Below are the code and all the weights of a small trained network. Each question names an input and a target symbol and asks about switching units off, where a switched-off unit gives its printed mean instead of its output.

import numpy as np


def w(rows, s, z=0):
    codes = np.array(rows[::2]) - 128.0
    scale = np.full(codes.shape[1], s)
    scale[-1] = z or s
    return codes * scale


def norm(h):
    return h / np.sqrt((h * h).mean(-1, keepdims=True) + 1e-5)


def f(y):
    return y / 2 * (1 + np.tanh(0.7978845608 * (y + 0.044715 * y**3)))


def softmax(a):
    e = np.exp(a - a.max(-1, keepdims=True))
    return e / e.sum(-1, keepdims=True)


def log_softmax(a):
    a = a - a.max(-1, keepdims=True)
    return a - np.log(np.exp(a).sum(-1, keepdims=True))


def net(x, mask):
    ids = ['αβγζτψ'.index(c) for c in x.split()]
    T = len(ids)
    res = E[ids] + P[:T]
    u = 0
    for l in range(2):
        r = norm(res)
        for j in range(2):
            rows = slice(3 * j, 3 * j + 3)
            q, k, v = (r @ M[l][rows].T for M in (Q, K, V))
            z = softmax(np.where(np.tri(T) > 0, q @ k.T / 3**0.5, -1e9)) @ v
            o = O[l][rows]
            res = res + np.where(mask[u + j], z, o[:, -1]) @ o[:, :-1]
        u += 2
        y = f(norm(res) @ A[l][:, :-1].T + A[l][:, -1])
        res = res + np.where(mask[u : u + 4], y, B[l][:, -1]) @ B[l][:, :-1]
        u += 4
    return log_softmax(norm(res)[-1] @ U[:, :-1].T + U[:, -1])


Q, K, V, O, A, B = {}, {}, {}, {}, {}, {}
E = w([
[195,139,208,115,46,141],'α',
[174,33,98,137,71,41],'β',
[42,75,130,132,160,180],'γ',
[11,165,105,128,90,10],'ζ',
[193,153,151,130,154,97],'τ',
[112,70,165,205,80,112],'ψ',
],0.012)
P = w([
[198,220,155,88,136,138],'0',
[124,43,212,84,196,57],'1',
[116,41,200,64,165,58],'2',
[117,38,164,22,73,91],'3',
[103,48,155,15,52,99],'4',
[93,61,144,9,39,109],'5',
[92,82,139,3,35,111],'6',
],0.0043)
Q[0] = w([
[110,94,92,2,177,75],'0.h1',
[80,151,206,83,127,181],'0.h1',
[63,82,120,107,104,40],'0.h1',
[197,56,164,143,206,153],'0.h2',
[131,107,120,149,175,148],'0.h2',
[199,59,132,201,186,188],'0.h2',
],0.0095)
K[0] = w([
[162,125,4,15,236,119],'0.h1',
[2,161,243,39,130,198],'0.h1',
[15,98,96,186,81,48],'0.h1',
[144,115,97,177,65,223],'0.h2',
[144,141,119,138,160,202],'0.h2',
[242,111,41,155,162,185],'0.h2',
],0.0069)
V[0] = w([
[64,181,94,74,59,139],'0.h1',
[246,33,182,94,130,246],'0.h1',
[96,240,151,51,121,65],'0.h1',
[182,125,89,179,79,97],'0.h2',
[50,203,30,112,61,66],'0.h2',
[92,179,165,194,118,108],'0.h2',
],0.012)
O[0] = w([
[167,159,141,157,128,65,61],'0.h1',
[129,90,2,84,141,229,192],'0.h1',
[118,86,151,205,82,56,7],'0.h1',
[115,156,109,105,182,77,135],'0.h2',
[74,155,126,228,82,85,1],'0.h2',
[84,185,142,109,112,94,162],'0.h2',
],0.011,0.007)
A[0] = w([
[200,124,221,141,86,77,125],'0.n1',
[87,100,142,154,252,97,103],'0.n2',
[125,77,216,99,135,92,3],'0.n3',
[137,89,102,119,48,101,47],'0.n4',
],0.018,0.0046)
B[0] = w([
[129,154,165,95,69,84,253],'0.n1',
[151,122,56,91,76,119,146],'0.n2',
[29,116,9,129,80,168,197],'0.n3',
[93,119,22,119,178,191,132],'0.n4',
],0.014,0.0043)
Q[1] = w([
[204,147,113,119,84,114],'1.h1',
[115,134,91,78,162,168],'1.h1',
[95,169,115,137,162,204],'1.h1',
[138,100,238,82,66,134],'1.h2',
[158,39,81,4,119,134],'1.h2',
[72,117,152,32,136,109],'1.h2',
],0.022)
K[1] = w([
[120,59,85,108,124,137],'1.h1',
[177,166,114,182,169,140],'1.h1',
[131,139,180,156,199,118],'1.h1',
[181,187,64,145,176,98],'1.h2',
[113,192,156,251,116,65],'1.h2',
[180,138,130,162,99,150],'1.h2',
],0.023)
V[1] = w([
[59,118,106,108,109,138],'1.h1',
[129,123,162,163,212,139],'1.h1',
[94,88,124,160,101,106],'1.h1',
[78,75,139,154,4,194],'1.h2',
[92,107,32,155,125,70],'1.h2',
[35,234,110,83,149,161],'1.h2',
],0.024)
O[1] = w([
[152,81,88,106,136,124,176],'1.h1',
[42,118,125,137,56,82,88],'1.h1',
[87,100,158,101,181,151,4],'1.h1',
[186,113,249,195,99,181,93],'1.h2',
[125,249,69,172,106,158,40],'1.h2',
[34,201,190,64,210,177,206],'1.h2',
],0.016,0.012)
A[1] = w([
[91,175,3,231,196,162,69],'1.n1',
[240,196,111,93,146,181,5],'1.n2',
[170,198,202,149,214,151,27],'1.n3',
[74,145,165,210,194,185,151],'1.n4',
],0.022,0.002)
B[1] = w([
[90,25,162,188,132,249,195],'1.n1',
[93,183,189,139,38,70,255],'1.n2',
[91,141,13,195,194,165,151],'1.n3',
[253,123,168,82,160,57,146],'1.n4',
],0.02,0.01)
U = w([
[98,205,204,151,18,33,86],'α',
[52,136,81,245,71,225,52],'β',
[210,59,241,163,174,150,201],'γ',
[237,225,123,219,192,132,141],'ζ',
[189,78,3,142,98,61,28],'τ',
[98,209,123,50,196,141,254],'ψ',
],0.0076,0.0012)

Each question gives the input, a string of symbols that net reads in full, and the target symbol t.
The units are the heads (3 rows each of Q, K, V and O) and the neurons (one row each of A and B). Each row of codes is followed by its name. A weight is (code - 128) times the scale printed after its matrix; where a second scale follows, it is the last column's (O, A, B and U).
mask holds one flag per unit, layer by layer, with each layer's heads first. A switched-off unit (its flag False) gives its mean, the last column of its rows in O or B, instead of its output. The means were averaged over made-up inputs and are rounded, as every weight is.
A unit's drop is (log p(t) with every unit on - log p(t) with that unit switched off) / (log p(t) with every unit on - log p(t) with every unit switched off).
The circuit of an input: a set's keep is (log p(t) with only the set's units on - log p(t) with every unit switched off) / (log p(t) with every unit on - log p(t) with every unit switched off). Starting from all 12 units, units are removed one at a time, each time the one whose removal leaves the highest keep (on an exact tie, the one counted first), for as long as the keep stays at least 0.8.
circuit, biggest first: the units of the circuit, biggest drop first
unit that matters most: the unit with the biggest drop
top k neurons: the k neurons with the biggest drops, biggest first
top k neurons in layer l: the k neurons of layer l with the biggest drops, biggest first
which heads matter: for each layer, one digit per head in row order, 1 if its drop is at least 0.15 and else 0, layers parted by /
input τ ψ ψ ψ β, target τ: which heads matter => 11 / 01
input ψ α ζ ψ β, target α: which heads matter => 10 / 11
input α γ ψ ψ ψ ψ α, target α: unit that matters most => 0.h1
input τ ψ β, target τ: circuit, biggest first => (1.h2; 0.h2; 0.h1)
input ψ ψ γ ζ ζ ζ τ, target α: top 2 neurons => (0.n3; 0.n1)
input β ψ α, target β: circuit, biggest first => (1.h2; 0.h2; 1.n1)
input ζ α γ τ γ α, target β: circuit, biggest first => (0.h2; 0.n4)
input γ τ ζ ψ ψ ψ ζ, target γ: which heads matter => 01 / 11
input ζ ψ α ζ, target ζ: top 2 neurons => (1.n3; 0.n3)
input τ ζ α α τ, target β: top 3 neurons => (0.n3; 0.n4; 0.n1)
input ζ ψ ζ α ψ α, target ζ: circuit, biggest first => (0.h2; 1.h2; 1.n3; 1.n4)
input γ γ ζ ψ τ γ τ, target β: which heads matter => 11 / 01
input γ ψ ψ ψ α ψ ψ, target γ: which heads matter => 01 / 01
input γ ψ γ γ ζ γ, target ζ: circuit, biggest first => (0.h2; 1.n4; 1.h2)
input ψ ψ ζ ψ ψ ψ τ, target α: top 2 neurons in layer 0 => (0.n1; 0.n3)
input γ γ ψ α β, target γ: circuit, biggest first => (1.h2)
input α τ ψ τ ψ ψ, target α: circuit, biggest first => (0.h1; 1.n2; 1.h2; 0.h2)
input γ ζ β α β, target β: which heads matter => 10 / 01
input γ α τ ψ α, target γ: circuit, biggest first => (1.h2; 0.h2)
input τ γ β ψ ζ ψ ψ, target γ: unit that matters most => 0.n3
input γ β β, target γ: circuit, biggest first => (0.h2; 1.h2)
input ζ ψ ζ γ τ, target ζ: top 3 neurons => (1.n3; 1.n4; 0.n3)
input ζ γ ψ α, target α: top 2 neurons => (1.n2; 0.n1)
input ψ ψ ψ ζ ψ, target ζ: circuit, biggest first => (1.h2; 1.n4; 0.h2)
